Small tables with named rows and columns. After each table, cells are looked up by row and column.

Subo
         Nudar  Rinurin  Zit  Nuni  Sedemif  Sirer  Fes  Komolif
Koluk      621      720  450   403      494    455  479      624
Bika       645      620  389   490      326    344  234      436
Tudi       361      508  107   312      358    453  468      201
Sesa       461      672  500   393      494    676  740      576
Tapepu     610      693  401   463      433    611  512      333
Fitela     549      614  516   496      651    680  659      475
Gudebid    601      378  516   681      497    604  425      395
Bube       624      542  458   558      467    554  429      446
Dariz      525      598  760   563      391    555  626      712

Sirer of Bube is 554
Rinurin of Bube is 542
Nudar of Dariz is 525
Sedemif of Tudi is 358
Komolif of Gudebid is 395
Komolif of Tudi is 201
Komolif of Koluk is 624
Nudar of Koluk is 621
Row with the largest Nudar: Bika

Table Zaz
        Vupa   Met  Dogid
Sesizi  5084    31   5668
Saduta  5299  4232   6165
Siboka  4878  9833   6096
Kes     6366  2646   5438

Siboka, Vupa -> 4878
Sesizi, Dogid -> 5668
Saduta, Met -> 4232
Kes, Met -> 2646
Sesizi, Met -> 31
Saduta, Dogid -> 6165
Kes, Dogid -> 5438
Kes, Vupa -> 6366
Siboka, Dogid -> 6096
Sesizi, Vupa -> 5084

Table Gutiv
|  | Tun | Kubesi | Dov | Nutogiz | Magig | Teb | Bol | Tobogi | Kera | Nazuk |
|---|---|---|---|---|---|---|---|---|---|---|
| Tidari | 137 | 108 | 88 | 100 | 157 | 78 | 114 | 102 | 97 | 135 |
| Gizu | 119 | 76 | 104 | 152 | 185 | 175 | 166 | 152 | 133 | 183 |
| Beb | 148 | 156 | 104 | 134 | 148 | 117 | 144 | 142 | 170 | 154 |
| Tif | 137 | 108 | 64 | 134 | 111 | 136 | 144 | 127 | 133 | 183 |
| Dof | 137 | 84 | 56 | 117 | 101 | 175 | 152 | 112 | 155 | 220 |
| Lepilun | 125 | 132 | 88 | 169 | 166 | 205 | 92 | 147 | 133 | 192 |
| Sabuf | 73 | 140 | 88 | 100 | 157 | 175 | 99 | 162 | 170 | 173 |
| Tis | 108 | 60 | 127 | 57 | 92 | 136 | 99 | 132 | 119 | 107 |
| Zoguf | 125 | 116 | 135 | 143 | 129 | 166 | 92 | 147 | 89 | 154 |
| Sig | 143 | 100 | 151 | 100 | 83 | 127 | 122 | 127 | 111 | 116 |

Nazuk of Sabuf: 173
Teb of Sabuf: 175
Nutogiz of Lepilun: 169
Tobogi of Gizu: 152
Bol of Dof: 152
Nutogiz of Gizu: 152
Kubesi of Tidari: 108
Nazuk of Lepilun: 192
Dov of Lepilun: 88
Nazuk of Tif: 183
Row with the largest Nazuk: Dof

Rogu:
cols = Pob, Kolanag, Kuv, Dofedo, Mili, Veru, Sekav
Vemav: [3.22, 4.93, 5.40, -0.95, 0.48, 0.30, 0.31]
Raz: [-4.61, 3.38, 1.29, 5.26, 8.66, 1.45, -1.82]
Lomov: [-2.82, -3.13, -1.92, 1.96, 3.21, 1.55, 3.71]
Rab: [4.67, -0.89, -0.87, -3.03, 1.09, 6.90, -0.45]
Det: [-2.11, -0.12, -3.79, 4.46, 2.57, -1.51, 2.97]
Zada: [-3.02, -1.13, 1.10, -0.96, 6.13, 2.03, -0.17]
Pab: [8.20, 5.90, 5.49, -8.67, -0.24, 3.44, 6.08]

Rab, Sekav: -0.45
Vemav, Kuv: 5.40
Det, Sekav: 2.97
Raz, Kuv: 1.29
Zada, Veru: 2.03
Vemav, Kolanag: 4.93
Lomov, Veru: 1.55
Pab, Mili: -0.24
Raz, Sekav: -1.82
Zada, Sekav: -0.17
Row with the largest Dofedo: Raz

Fadip
         Mab  Ronufi  Gebane
Pur      5.7     7.5     5.0
Nat      6.1     6.2     0.6
Vosuki   3.2     1.9     6.6
Duzavos  5.6     9.2     4.5
Nobaze   5.7     7.5     2.6

Duzavos, Mab => 5.6
Duzavos, Gebane => 4.5
Nat, Gebane => 0.6
Vosuki, Mab => 3.2
Nobaze, Mab => 5.7
Nobaze, Gebane => 2.6
Nat, Mab => 6.1
Pur, Gebane => 5.0
Pur, Mab => 5.7
Nobaze, Ronufi => 7.5
Vosuki, Ronufi => 1.9
Pur, Ronufi => 7.5
Vosuki, Gebane => 6.6
Nat, Ronufi => 6.2
Duzavos, Ronufi => 9.2

Zolo:
	Kevofo	Zet
Mosevem	83	114
Sus	116	121
Fedabeb	71	86
Kuzeke	171	43
Lum	129	80
Kefi	156	173
Zodud	106	97
Fikige	117	99
Figarib	72	76
Dazib	59	108
Duk	143	116
Perol	14	36
Fim	43	232

Dazib, Kevofo: 59
Kefi, Kevofo: 156
Lum, Kevofo: 129
Sus, Zet: 121
Mosevem, Zet: 114
Dazib, Zet: 108
Kefi, Zet: 173
Mosevem, Kevofo: 83

Table Rimasas
fields: Lel, Kagigik, Zeri, Suvi, Nud, Tes, Suro, Pori, Duduz, Dedut
Neme: [4, -16, 35, 65, 2, -9, 41, 9, -23, 36]
Vukub: [4, 4, -7, 55, 10, -3, 2, 1, -6, 41]
Dep: [2, -12, 10, -54, 5, 14, 6, -12, 31, -43]
Res: [0, 14, 24, -37, 1, 13, 17, 21, -12, -38]
Fatipe: [3, -15, -66, 38, 2, 6, -55, 3, 70, 51]
Fal: [4, 17, -1, 1, 7, 1, -2, 7, -33, 2]
Bur: [2, 36, 9, 71, 7, 2, 3, 2, -15, 55]
Tif: [-2, -2, 38, 19, 4, 0, 28, 19, -16, 8]
Kuragi: [4, -1, 30, 67, 5, -1, 29, 11, -2, 48]

Tes of Tif = 0
Lel of Dep = 2
Dedut of Vukub = 41
Tes of Fal = 1
Duduz of Tif = -16
Dedut of Bur = 55
Pori of Fal = 7
Lel of Bur = 2
Kagigik of Vukub = 4
Nud of Vukub = 10
Duduz of Fal = -33
Nud of Bur = 7
Pori of Res = 21
Tes of Kuragi = -1
Lel of Kuragi = 4
Zeri of Kuragi = 30
Which row has the largest Kagigik? Bur

